Below are the code and all the weights of a small trained network. Each question names an input and a class and asks about switching units off, where a switched-off unit gives its printed mean instead of its output.

import numpy as np


def w(rows, s, z=0):
    codes = np.array(rows[::2]) - 128.0
    scale = np.full(codes.shape[1], s)
    scale[-1] = z or s
    return codes * scale


def f(y):
    return y / 2 * (1 + np.tanh(0.7978845608 * (y + 0.044715 * y**3)))


def log_softmax(a):
    a = a - a.max(-1, keepdims=True)
    return a - np.log(np.exp(a).sum(-1, keepdims=True))


def net(x, mask):
    res = np.array(x, float).reshape(1, 7) / 4 @ E
    y = f(res @ A[0][:, :-1].T + A[0][:, -1])
    res = res + np.where(mask, y, B[0][:, -1]) @ B[0][:, :-1]
    return log_softmax(res[-1] @ U[:, :-1].T + U[:, -1])


A, B = {}, {}
E = w([
[100,133,188,65,104,182,117,63,94,39,59],'x0',
[102,84,171,201,201,21,9,92,94,148,2],'x1',
[126,126,127,127,125,126,129,129,128,128,126],'x2',
[136,23,84,43,123,112,82,170,189,141,98],'x3',
[124,128,123,127,130,128,130,131,128,126,127],'x4',
[172,216,108,112,106,141,12,162,165,119,140],'x5',
[62,152,164,27,143,36,106,103,66,140,202],'x6',
],0.0093)
A[0] = w([
[143,214,108,122,143,107,16,150,145,126,108,73],'n1',
[101,35,140,165,150,57,210,109,71,137,96,125],'n2',
[121,104,158,188,159,42,69,103,96,144,72,1],'n3',
[115,223,173,217,135,97,140,92,66,127,122,13],'n4',
[97,155,146,82,131,2,101,102,65,143,149,79],'n5',
[142,102,111,234,125,180,109,126,157,125,53,45],'n6',
[123,141,135,86,127,129,149,125,123,142,170,48],'n7',
[112,143,165,71,119,159,94,74,75,81,25,42],'n8',
[132,119,83,205,142,17,113,164,134,192,160,24],'n9',
[128,29,115,56,136,88,75,146,174,140,83,65],'n10',
],0.019,0.0045)
B[0] = w([
[89,164,192,137,66,144,101,7,107,141,103,230],'n1',
[98,174,189,142,74,143,77,29,120,133,110,242],'n2',
[156,163,78,66,81,187,208,145,143,125,148,254],'n3',
[134,67,15,139,97,80,69,152,46,143,127,231],'n4',
[176,121,178,52,237,138,119,148,145,118,81,241],'n5',
[162,122,177,31,227,127,116,143,141,119,96,236],'n6',
[155,154,120,104,135,152,156,131,145,131,95,177],'n7',
[96,121,158,235,145,105,170,188,204,129,183,239],'n8',
[89,100,152,233,141,107,160,192,194,105,173,220],'n9',
[138,90,33,142,113,89,89,147,37,136,133,245],'n10',
],0.017,0.021)
U = w([
[180,89,171,40,254,117,89,135,154,157,123,73],'0',
[131,48,25,131,119,66,64,140,58,179,168,49],'1',
[89,91,152,201,151,103,160,169,214,145,217,252],'2',
[174,181,60,47,70,236,225,127,158,159,191,184],'3',
[90,139,189,129,94,144,68,8,132,177,143,67],'4',
],0.0061,0.0032)

Each question gives the input, the list of numbers given to net, and the class t.
The units are the neurons (one row each of A and B). Each row of codes is followed by its name. A weight is (code - 128) times the scale printed after its matrix; where a second scale follows, it is the last column's (A, B and U).
mask holds one flag per neuron, in row order. A switched-off neuron (its flag False) gives its mean, the last column of its row in B, instead of its output. The means were averaged over made-up inputs and are rounded, as every weight is.
A unit's drop is (log p(t) with every unit on - log p(t) with that unit switched off) / (log p(t) with every unit on - log p(t) with every unit switched off).
top k neurons: the k neurons with the biggest drops, biggest first
drop of u: that unit's drop, to one decimal
input [-8,3,5,0,-3,2,0], class 2: top neuron	[n9]
input [-5,0,3,3,-8,-7,-7], class 0: top 3 neurons	[n6; n1; n8]
input [-4,-2,-7,0,2,3,3], class 2: top 4 neurons	[n6; n2; n3; n9]
input [6,-5,5,-3,-7,4,6], class 0: top 4 neurons	[n9; n3; n5; n7]
input [-6,4,4,-7,4,-5,7], class 0: top 3 neurons	[n5; n10; n8]
input [8,-5,-5,7,-2,0,5], class 2: top 2 neurons	[n8; n4]
input [-2,4,6,-2,4,-8,6], class 4: top 2 neurons	[n2; n6]
input [1,7,-7,5,-8,8,3], class 4: top 3 neurons	[n1; n4; n7]
input [7,-5,-8,8,0,2,3], class 1: top 2 neurons	[n10; n9]
input [-5,-4,5,5,7,-4,-3], class 1: top 3 neurons	[n8; n3; n1]
input [7,-4,4,-4,-6,3,-8], class 0: top 2 neurons	[n6; n9]
input [4,5,-4,-8,0,6,-8], class 0: top 2 neurons	[n6; n10]
input [-8,-8,8,2,-4,3,8], class 0: top 4 neurons	[n8; n3; n5; n7]
input [1,-7,2,-7,3,6,2], class 1: top neuron	[n3]
input [-1,2,6,8,4,-4,0], class 1: drop of n10	5.4
input [1,-5,1,5,-2,8,-3], class 4: drop of n1	0.2
input [2,-6,7,-3,-3,-2,-6], class 0: drop of n8	0.3
input [-7,-3,-3,6,5,-4,8], class 0: drop of n5	8.7
